Each row was made from one walk, in order. Every step used is in the known rows, and no mark comes twice. Write each row's walk.
Known rows
d > n > t > g > w > a > m: [ -19  -95 -175   -6   -7  -94  155   10   -1  -79  -13 -204   -8   -3
  -23  158  -51  -29  -95  103   56   80  -26  -88  -54 -114  121   90
 -125  -80  142  -32 -104  143 -177  -74  139  -98   51   -4  -94    3
   83  181   16  -13 -256   27  -40  -97  -21  235   -8  264  -28  -45
    0  -70   58   50  188   63 -111]
t > g > s > w > a > d > n > h: [-224  -46  112 -287    8  -79   64   44   27  -47  -56  -97  -35   29
  -24  102  192   78 -120   -8  -45   89  -35  -52  220   24  -24 -139
 -105 -200  -87 -218   79   57  -71  -14  179  175   87   15   12  -45
   22   16  102   34  -77  -13  -50 -271 -116  275  -60 -185  -46 -191
  117   45   40  -99  105  -33   -6]
d > n > h > s > g > w > m > a: [ -92  -57 -104  153   13  -94  -59  -61   26  241    6  -85   71    3
  -57  -62   13   27   16   11  141 -105    3   76 -134 -252  111  -37
 -138  -16   16   92    5 -186   30  -49   -2  -59 -102  -73  167   56
  -33 -158  -35   41  -72 -150  -56   80   38  108  -10 -225  -19  -36
  -52  -20   -9 -259   33   54  -82]
a > m > w > s: [ 171  -58  -99  113  104   79   -2  -46   30   25   12  213   86   -9
  101  168  -90  -99  -36  -77  159  -30  -23   85 -148  -97  -63   91
  -20  246   95 -137   40  156   83  -81   29  -24 -118  -46  163  119
  -90  -92 -118   38   86  -56  -38  172   56 -144    8  -85  -33  167
  -22  155   23 -114  -25  150  -67]
t > g > w > a: [ -93   14   14   81 -183  -43  101  -46   57   13 -122  -84  -27 -161
   44  -25   68   34  -20  -16   40   30  -88  -77  -48  -98  158   -2
  -51  201  239  195   53  119  122   78  -53  -98   -9   55 -207   88
    2 -146  -25  -51 -393    2   46 -160  -22 -172   75   64   18   43
   15  -26  -37  224   61  109 -111]
a > m > w > g > t: [  92  -65  -15  157   -4   -1  -83  -96   15   78  132   96  -26   57
  123  127  -21  -68   89  -80  -26   31 -112   43  -71  -23 -100  268
   73  190   16  139  -40  158   81  -20  -71  -53   38  -60  -76   92
 -244  175  -90  -21   97  126   33  -18   84 -126  129  166    6   -7
  -32    4   51  152   71   76   14]
s > w > g > a > n > u > t: [  46   59  319 -151   73  102    9  101   12  -49 -154  307 -104   88
  -67 -221   65  -58  156   55 -205  -39  -39   32  107  157 -161   -2
  195  -97   96  183   13  140  -18   10 -131  128  127   -7  -32   65
  -73   90  -43   30  402   67   38  134   -3   -6  -29  352   10 -115
   42  -34   73  -80    9 -162   49]
h > s > w > m: [  14   21 -256   12  -87   76  117  -59  -40  136 -126  119   85   28
  116 -213   26  -52   -4    6   74 -116 -147   86  -60 -158 -195 -124
   -5  337   -5   77  -91   27   21   23 -161  -81 -113   12   86   58
   65   31  -95   27  -47   -3   30  -13  111  -74  -30 -185 -142  133
   31  -61 -159 -221  -10   -3  -79]
a > s > g > w > m > h > n > d > u > t: [  47  -41   46 -139   98   78  -85   84   -3    9 -105   50  -46   43
  -91  -93   28  -56   40   80 -155   23   37   12  131  117  -58  -55
  127  -78   -4  112  -85  -98 -101  -39 -110  198   39  100  -34    6
    2  -59   -2   83  567   70   15   58    7 -319  -36   31   47   20
  -43 -292  109    1    4 -100   99]
a > s > g > w > m > h > n: [ 127   90 -174  106 -121  -72  -12  -76   -8  -44   61  -53   76  -66
  -87  -95  -50  -39   55  -60   94  -65   87  168  -54 -186   72  -67
  -43  -82  -65  -16  -96 -133 -150   -4 -136   -4   16  -28   12  -96
  -41  -44   53   49  111 -128   15  190  -55  -19  -28 -345  -83   26
    8  -46  -97   72 -260   16  -34]
t > g > s > w > a > d > n: [-198   39  111   17   50  -82  -18  -20  -14  -66   29  148 -109  -32
  -53   85   46  124  -70  -20 -123   75    9  -89  130    0  189  -84
 -149 -144  -80  -13   21   96  -73   74  132   13   52   53  -79  -97
 -124  -23  118  -80  -75    3  -69 -308  -31   22   -8   39  -26   86
   32   30  -15   53   -9   80    5]
d > n > a > m > h > s > t > g: [ -98  114  -89 -134   30  127  -52   27  -51  -72 -165 -153   32    8
   30 -156    6   45   27  -16   71  -39  -24 -114   37  271  -81  -67
   66 -142   15  151   21  -89  158   37  -23  167   -3    0  126   -1
  -53 -115  -85   43 -217  -15    6  -66  -41 -261   18  236   85   43
  -80  -43   48   -7   29  -86   64]
a > n > u > d: [ -70  186   95 -212  143   73   43  208 -107 -133   34   80 -160   61
 -124 -151  158  -16  127  171 -171   19  172  -57   49   78 -144   98
  248 -130   40  -52  201  -81 -106   25   74  277   34  121 -163  -37
   21   51  183  116  291  -71  -55  -94  -57  147  -55  266   28  -79
   90    5  155 -165  -44 -103    0]
m > h > n > d > t > g: [-124   96   -4 -138  106  134  -62   68  -24 -105 -125 -330  -18   50
  -30  -74  266   27   23   32  -69   73   15  -78  142  202   37  -42
  114 -156   52 -102   34 -110   71   12   21  304  -56  136  -43   80
  -21  -33   83  171    9   10    1 -142 -222   46   -2 -287  157    9
    1  -84  160  102   12 -127  114]
d > n > a > m: [ -88 -127  -98 -188  178  -80  109   57 -105  -89   50 -124   63  131
  -18  209 -136  -62 -126  191  -24  109   47  -11  -27  -99   32   70
  -27  -28  -70  -81  -74  -20 -226  -74  292   69   -7  -17  -26  -50
  100  337  167   70   49  -95  -46  -95  -39  381  -35   37  -14  -98
   42   29   92  -41  168 -115  -30]
a > d > n > u > s > w: [ -82   42  233 -307   87  173  137   63  -72 -119  -87  247  -16   59
  102 -286  114   17   13  192   32   -2 -153    9  158  103 -136 -276
   29   55   72  -30  130  207   88   27  -55   52   35  -42  182  107
   82  -29   67   24  -53   30   34   74   30 -114  -53  114  -31   -9
  110   58   58 -103   38  -58  -19]
m > w > s > t > g > a > d > n: [-131   18  109   66   30  -26 -152  -26  -41  -43   86  218  -64    1
  -33  108   -3  159    9 -106  -85   59   35 -123  127   94  181  -68
 -131 -348  -98   57   65   36   25   99  131   51   26   33   -7  -33
 -113  -88   47  -54  175  -14  -95 -211   -5   19  -17   40   33  138
  -11   77   44  100  -45  104   -2]
d > u > s > g > w > m > h: [  48  -44 -138  -91 -144  -41  -60 -117  -52  205   30  -19   90    1
   44   76   19    2  -98   16  171 -103   90   50 -152 -102   70  -18
 -116  -37  -11   26  -67  -88  121  -19  -98   37   40 -150   64 -118
    5 -316   -2   61  132   -6  -46  150   55 -447   -7 -221   71   65
  -58 -260  -12 -120  -55   49  -84]
s > t > g > w > a > n > h: [-108  -26   66 -224 -142  -86   82   91  113  -12 -136 -121  -27  -64
  -10  161  149   38  -80  -86  -44   46   15  -62  115  -36  -64  -39
   12 -163  -19 -172   78    3  -44    7   78   33   93   41 -117  -29
  163  -15   14  -12 -181   10  -45 -174  -96  183  -66   48  -27 -217
   64  -10  -58  -72   53  -37  -27]
u > d > g > w > m > h > a > n > t: [ 100   36   29 -122    4  -85  151  121   12 -137   14 -164  -21   28
  -45  103  -99   -6  -35   75  -72  -94  210  -20  -63  -84   25   44
   -5 -175  -40 -347  -35  -88 -185  -56  137  -12   67  -59  -52 -111
  162  250  108  -24   89  -32    0   98  -52  411 -103   -1   58 -138
   43  176   27 -101   10  -50   -3]
m > h > w > a > s > g: [  75  -46  -78  247   40   58  -36  -41   25  105  101  192  115 -132
 -107 -179 -269  -54   -7   33  110  -57  -36   86  -15  -86   37   77
  108  163  192  130   45   27  176    0 -130 -357 -108    6 -183  -78
  -49 -147  -72 -155 -289  -82   90  210  122   17   69  -55   -5  200
  -44   76 -119   36 -109   11   30]
g > a > m > h > s: [ 232   31  -46  -24  -11   10  -53  -58  -88   -9   67  -90  142   77
   79  -50 -215 -110  -23  -66  140  -70   80  102 -155  -13 -114  -15
 -102   15   26   67  -60 -164   -9  -65   23  -57   38 -124  222 -112
   25  -30    0   64 -133 -104   26  191    6  -62   10 -375  -42   19
  -52   17   50 -171  -78  -74  -32]
u > d > g > s > w > m: [-122  -53 -210  -56  -88  -35  142  -33  -16  163  -90   23    1   39
   52 -115  198   -8   17  124   85  -50 -178   13  -57 -106  -72  -44
   11  444  -67  160  -61   98   24   33 -144   65  -71   -7  -41  116
  117  -92  -21   16  148   34   22 -180  134 -229   27   67  -88   63
   50 -245 -112  -81   22  118 -111]
h > n > a > m > w > g > t: [  72  -59   28  136  -21  -33  -25  -95   20    4  138   24  -11   44
  128  105  -63  -76   89  -67  -78   42  -77   67  -57  -83  -40  212
   92  189  -23   96  -44   91   18  -10  -38  -46   17  -30  -86   94
 -206  286  -44  -15   89   45   62    0   27   28  104   70  -24  -93
  -17   68   34  244   46   30   12]
w > a > d > n > h > s: [  60    6   80 -106   66   43  -19   60  -11  -62  -46  -59   43   41
   26   34 -103  -19  -82 -130  -64   18   86   48   91   -3 -209 -122
  -83    7  -64 -338   56 -105 -137  -42  168   40   21    8  159 -139
   14  100   24   25 -114  -73   19  -69  -66  222  -88 -456 -105 -145
   42  228    1 -268   -6  -85   40]
m > h > a > n: [  70  107   82   -8    6 -120   43   25   41  -15   89   38    5  -67
  -40  126 -216  -12  -61  -49  -59  -96  236   53 -170 -223  108  -16
   -1 -232  -85 -165  -18 -140  -80   23  123 -165   60  -41  -71 -181
   90  122  160  -41 -212 -107  -53   66  -40  250  -79 -260   -6   81
   44   71 -106 -123 -162  -97   21]
w > s > g > a > d > u: [ -31  -96  105  259   81  107 -221  -33   42   86  202  182  -85   -6
  -53  187  -30   72 -143    2 -157  141   20  -40   52   67  157  130
   -5  136   39 -119  -12   21   15   49  101  -64  -92  102 -158  -41
  -52  -42   62  -31  393  168  -15  -66   20  171    8 -246   -9  153
   -2   58   31  221   27   72   80]
d > n > u > g > a > m > w: [  17 -139   16  -85   59  -40    7   -8 -142  -33   78   41   70   80
   13   44  -99  -55   14  121  204   31  -22  -45  -60  -89   55   33
  -21 -237  151  -23  143   60  137  -54  127  105  -55    4  277  131
  110  -10   42  123  -15  -87  -58    5  -55   65  -16   11   51    8
   25    4  200   95   65   52 -129]
m > w > a > n > u: [ 145   55  185   40   67  -15   47   74   18 -150    5  165  -81  -30
  -84  144  -47  -52   24    7 -108  -24  137   80  -26  -38  -53   80
   53  -78   51 -431  140   82  -52  -75   90  -55    4  147   27  -84
   22  160   36   19  -25    2  -23  130 -101  350  -88   25    6 -118
   64  276  -11 -135  -84  -34    5]
m > w > a > n: [  42   24  134   98  -31 -157   18   19   42  -10   -8  190  -40 -115
  -20  241 -138  -28  -61  -79  -85  -31  129   13  -91 -281  115   89
    6  -64   41 -101   97   14  -18   24   74 -191    5  111 -104  -74
   84  -23   73  -78 -229  -84  -72 -128  -34   -7  -29   10  -13   71
  -13   10 -130    7 -149   57  -54]
h > s > t > g > w: [ -77   43  -33 -101 -218  113  -23   31   26   21 -205   32   14  -63
  114 -245  182   83   77  -51  179   34 -131 -144   71  207  -65 -102
   31  205  111  238   22   53  207  145 -155  127  -28  -68   22  157
  -18 -246  -84  -10  -88  128   66  -33   45 -497   55  390   29   64
   16   54  110  127  115  123  -35]
h > s > g > w > a > d: [  39  -54   67  320  -87    2   20  -45   14   21  105  108  -28 -108
  -41   23  -86   33 -146  -54 -114   87   70  -56   57 -151  156   86
  124  241  157   45   -2  116  -55  148   39 -323 -118  131 -185  -46
  -64  -44  -29 -152 -329  -28  -28  -34  -12  114   56   71  -79  215
  -20  142 -148  276  -15   -3   -6]
t > g > a > m > h > n > d > u: [  -9  -17   19 -106  105   42  -84   39  -22 -169  136 -283  -33   69
  -33   83   37  -13  -32  153 -121  110   71    3   77   58  112  -30
   37  -71    2 -183    6 -181  -60  -56  128  148  -25  238  -53  -31
  133  108  204  166  237   50  -15 -103 -170  323  -53 -441   34   -5
   33 -131  205  182   -8  -54   67]
n > a > m > h > s: [ 219   22  -46 -105   53   27    0  -24  -98  -47   20  -97  162   87
   95  -11 -252 -137  -83  -31  110  -77  130  122 -140  -32 -153  -10
  -40  109   -3  -63  -49 -195  -33  -77   84  -21   -8 -110  253 -143
   13   48   24   74 -162 -144   27  206  -27  -49  -10 -357  -29  -12
  -52  111   42 -211  -48 -141    8]
h > s > g > t: [  -2   55  -35  278   25  130 -149  -56    5  126   76  -39  -37  -31
   31 -150    3  -12  174  -77  -68   55 -130   17   -7  173 -179   88
   48  227  -70  287  -39   12   81  -10 -186   -3   23   34 -157   46
 -217   44 -116  -86   31  144  116  101  160 -206  113   58  -26  -58
  -14  -23  -16   15   86   32   67]
t > g > a > n > h > s > w: [ -57   50  125 -250 -118   95  122   19   22   -8 -150   70   86   23
  188 -387   40  -26   38    8  102  -63 -211   20  129   -2 -170 -269
  -27  113  106  182   83    1  185   63  -98  -52  -24  -30  146  124
  165  -18   22  -14 -311    4   89  -18   21   35  -42 -223 -136  -50
  106   84   21 -114   78  -37  -54]
n > t > g > a > s > w > m: [ -15  -11 -200  -19  -88    2  156  -42  -22   52  -91   72   79   32
  106 -160  113  -19    7   43   84  -69 -213    7   21  -71  -36  -68
 -104   31   76  143  -74   89   -6  -15 -161 -126  -88  -64  -17  129
  108   39 -126  -16  -19   10   37  -27  100   61   -2    7  -51   76
   16  -53 -117   -4   16   22  -80]
t > g > w > m > h > a > n: [  24   85    2  -26 -110 -154   90   -7   68   54   25  -50   17  -83
   19   83 -116   32  -63  -63    4 -106  211  -23 -171 -262  196  -45
  -69 -249  -53 -117  -48 -115  -44   65   65 -165   13  -92  -82 -124
  121   31   90  -66 -288  -70  -67   30  -25  122  -95 -121   -8   85
   26  -19 -118  -76  -86   -6  -31]
a > s > g > w: [  -3 -118   -7   58 -137   52  -37   24   36  129    2  250   68  -68
   25 -160   33   18   33   35  180   76 -110  -38   73    5   35    9
   16  263  152  180   14   93  111   92 -140 -113  -75 -109 -136   76
  -16 -195  -16 -110   42   92   88  132  155 -311   64  200  -18   78
   56  145   73  133   82  155  -44]
s > w > m > a > d > g > t: [  -8  -72  -39  228   91  -85  -32  -60   23   35   72 -259  -65   48
    6  165   41   32   65   22  -75   61 -143   39   29   33   59  157
  -77  278 -180  206  -43   91  -60  -21   25  -27  -19   29  -55  130
  -14  103   -2  -87  109  142   -7 -147   53  -59  108   80   37  -47
  -44 -141  -99  216  154  104   84]
m > h > a > d > n > u > g > t: [ -46  111   59   64   87   54  -10  -17  -49 -122  154 -143 -122   11
    8   52   88   47  109  -51 -140  107    9  -48    2  218   25   37
  -78 -248 -112    0   38   -1  -45  -44   21  182  114  -53   -9  -20
 -150  158  -22  -11   27   71  -12   23  -74   60   26   87   81 -198
    8   34   61  144   91  -64   95]

Which walk is each row?
[ -91   79  118  -59  -35 -102   24  -48   28  -94  -10  -81  -35  -34
   -7    0  167   61  -53  -24   70   27   16  -71  -18  174   92   -5
 -109   89  -40  -97  -21   88   58  -28  -10  142   53 -119    0  -20
 -150 -153  -28  -21 -106   -2   40  -25  -62  -48   71  274   64  -31
   -9   55   76   49  -26  107    0] : m > h > w > a > d > n > t > g > s
[  55  148 -132   37  -82  -48  -23  -65  -42 -172   62 -252   28  -29
 -111 -114  -34  -26   88  -13   73  -23   43   87  -58  -23   71  -61
   22 -273  -42  165  -90 -123 -107   -8  -63   96  105   38   38  -31
    6   28   82  124   -6 -126  -12   90 -142  141    8 -177  -37    0
   -5 -169  -13  187 -216  -78  -33] : s > t > g > a > m > h > n
[  59  -32   10  -16  -88  102  -96   84   53  -21  -90   14    5  -10
  -12  -11  -66   27   67 -137  -13   -5  -80  -13   68  253 -287  -78
  110  128 -142    1   14  -76   47   30  -45  -12   72   60   77  -17
  167  -14 -104  -38   95   73   72  -38   67  -56    2   58  -36  -94
  -25   65  -79  -73  -72  -38   57] : d > g > a > n > h > s > t
[-107  135  -96   -6    5  116  -64   47   36   28 -212 -164   -2  -30
   -9 -181  148   61   53  -82   52  -68  -47  -95   26  177 -122  -40
  110 -100   34   95   56  -86  137   36 -113  111  -61   30  116   81
  -18 -204 -180   36 -252  -11  -24  -74  -42 -170    2  255   45   26
  -85  -84  -64  -88  -25  -58   63] : w > m > a > n > h > s > t > g
[ -30  -66 -106  228   42   35  -50  -90   80  157  146  -89  -22  -56
   36   61  -65    4  106  -80   -9   35 -103    0  -50   23  -36   48
  -73  -36 -100   86  -46   77   64  -76  -39  -64   31    3 -114   69
 -155  141 -116  -96   -5  103   46  112  160   59   36  -44  -46  -92
   11   -4   -6  -48  175  113   -4] : d > n > h > a > m > w > s > g > t
[  77  -26  -44   68  145  -85  -19   35   21   45  -75   97   65    6
  -21   -4   28  -46   17  -15  132  -24  -61   36  -26  -40   90   82
 -148 -122  103  182    4  -55 -106  -91  -64  -85  -93 -201  120  135
  -28 -176 -123   -3   45 -102  -24   67   67 -268   60  186   77   76
 -119  -35  -21  -13  -50   29   42] : u > t > g > w > m > a > s
[ -90  -24 -160  -57 -141   17   54   -9  -18   89 -120   -2  -28    8
   48   -7  258  120  -15   -6   40   17  -16 -141   36   34   26  -81
  -68  -22  -42  -83  -48  122  -51   75  -85   93  -48  -65   -1   55
   31 -133 -140   -1  102   87  -61  -74   49 -236  -57  394    6   25
  -13 -126  -59  -18   68  110  -73] : a > d > n > u > s > t > g > w > m
[ -23   33   33  249   38   30 -142  -39   61  149   96 -107  -36  -29
    4  -65    7   -6  143  -98  -78   31  -68   33  -10   68 -106   88
   -8   38 -101  213   -6  -75   33  -49 -118  -56   33   12 -101   34
 -154   36  -94  -96  -49   79   59  111  115  -30   71   17  -33 -166
  -33  -28  -29  -75   94   17   64] : m > a > n > h > s > g > t
[-104   78   63  100   19 -179   -1  -10   80  113  -23   82  -35  -28
  -24   53  117   25   -5   -8    9  -71   37   17 -124 -226  193   40
  -87  -64  -50  102    7  -72  -37    3  -39  -98  -49  -61   15   36
   30 -158   22  -48 -146  -84 -107  -50    4  -15  -11  190  -21   33
  -48 -127 -114 -135  -93   77  -34] : t > g > s > w > m > a > n
[ -68  -64  213  103  151  192  -61   27  -55   77   58  134  -17  -44
 -101 -181  -35   35   13  172   -9   16   29  -50   52   33   15  -42
  200   11  190 -121  193  169  181   21  -68  -55  -65   70    3    3
  -69 -217  -59  -53 -153  -41   34  203   57  -98  -14  112   43   16
   13   25    0   19  -34  -19   -7] : m > w > a > d > n > u > s > g
[  92  -49   42 -173   51  -89   59   54    6 -120  -71   42   85    7
   62   81  -71  -62  -71  -12    3   45   34   38   75    3   97  -23
 -137 -106  -23  -74  -30 -136 -188  -57   31   27  -55 -154   36    5
   68   53   17    5  235  -88   62   45  -22 -176  -23  -57   42  -88
  -49   81    4  177  -49  -40   73] : d > u > t > g > w > m > h > n > a > s
[ -17  -54   39    2   65   81  -96   12    1  160  -78   94  -79    0
 -117  -57  -63    4  -81   48 -143  -11   79  -44   29   52   12    9
  134  -80   23  139 -131  -20  -28   40  -38  115   23   33  -35  -20
  -74  -67  -22   37  431  108  -24   42   38 -282  -23   86   46  145
  -47 -268   15   14   86 -115   89] : s > g > w > m > h > a > d > u > t
[  59   46 -164 -100 -148  -96   44 -148  -70   93   10  -11  134   17
   90  -64   12  -31  -27  -20  191 -160  -48   83  -97  -98   85  -54
 -166 -199   38  291  -51  -79  146  -19 -131  -77   22 -137   79  -40
   32 -215  -24   45 -109  -96  -35   66   24 -235   33 -287   47  132
  -49 -215  -76  -37 -110  -20  -87] : t > g > a > s > w > m > h
[ -28 -129  -57   23 -124   21  -48  -18   93   86   38  251  -46  -39
  -14   89   -8   20    9  -98   78   -5 -109  -38  -65  153 -174    4
  161  151 -115  -69  -84  102  114   19  -73  -38   99  -21   62    2
  -66   21 -142  -21   91   87   53  -30  134 -108   72  319  -46   21
   -9   72  -16  -35  -90   44  -14] : d > n > h > a > m > w > g > s > t
[  49  -62  -29  244   89  -60  -39  -58   27   31   59 -259  -44   54
   44  116  -11   16   68  -18  -67   44 -130   50   20   42    9  124
  -98  326 -180  167  -46   54  -64  -25   16  -61  -34    9   17  112
   -8  110  -35 -101   59  135   18 -104   66  -94   93   18    5  -59
  -60  -91 -102  162  145  107   91] : h > s > w > m > a > d > g > t
[  35   35 -145 -188  -41 -144   82  -41  -89  -75   62 -236   28   20
  -31  117  -76  -37  -82   78  116  -72  145  -27 -111  -84  153   71
 -136 -404   90  107  -46  -87  -41  -83  115   37  148  -78   11 -152
   10  -55  109   69 -181 -110 -100   -3  -78  -43    1   10   86   -9
  -60 -203  121  -66   37  -25 -105] : u > d > n > t > g > w > a > m > h
[  18  -66   21  -81   45   -6   -9   81   40  -45   35  -52  -13   25
  -32  247   -2  -26  -92  -49 -212   68  126    9   81  -19   30  -18
   65  -44 -109 -345  -54 -167  -56  -21  161  -64  -20  202 -185  -82
  190  224  164   43  125   10  -18 -116 -130  417  -59 -408   95   30
  -19    8   69 -126  -16 -110   87] : m > h > w > a > n > d > t
[  35 -154   49   -2  110  -82   85   16  -36 -112   14 -271   67   87
  -61  158 -139    5 -125  170  -46   18   46   87   96 -123  164   61
   91  413 -103 -148   25   30  -87   60  208  -14 -143   64   35  -18
  193   88  178  -40   62  -62  -10 -124 -128  190   -7 -284   24    4
   19   49 -130  319   16  -30   88] : s > w > m > h > n > a > d > g
[  21   91  159    1  107  114  -84   72  -52 -195   38  112 -104   65
 -100  -48   41   88   94  -17 -136   44   69  -36  154  298  -76  -65
  -23 -262  -63 -293   90   38  -62   -7  105  119   37   93  104  -92
  -98  152    8   30  182   73   -7   52  -80  374  -82   75   17 -107
   54  312  103  -85   -7  -57   79] : h > s > t > g > a > d > n > u
[ 116   94   24  -23  -65    7   92   48   59  -82   -7   18  -59  -41
  -51   16   -6   23   46  -22  -32  -92  155   11  -67   41  -19  -36
   29 -224  -36 -374   10   -2  -32  -18   16  -62   19   28   41  -99
   60  161  -27    2  -73   54  -18  228  -54  335 -124  118   10  -84
   55  215  -42 -164  -40  -58   17] : s > t > g > w > m > h > a > n > u
[   5  -89  -24  103 -145   35  -43  -31   65   11   24  278  -33  -44
    0   34   18  -21   36  -74   39   24 -120   -1  -64  146 -145   65
  261  362  -83   58  -91   93   90   53 -153  -25   34   26   21   55
  -98    9 -144  -14  165   37   83   26   95 -209  124  453  -50   31
  -43   78  -45  161 -159   25  -10] : h > n > a > m > w > g > s > t
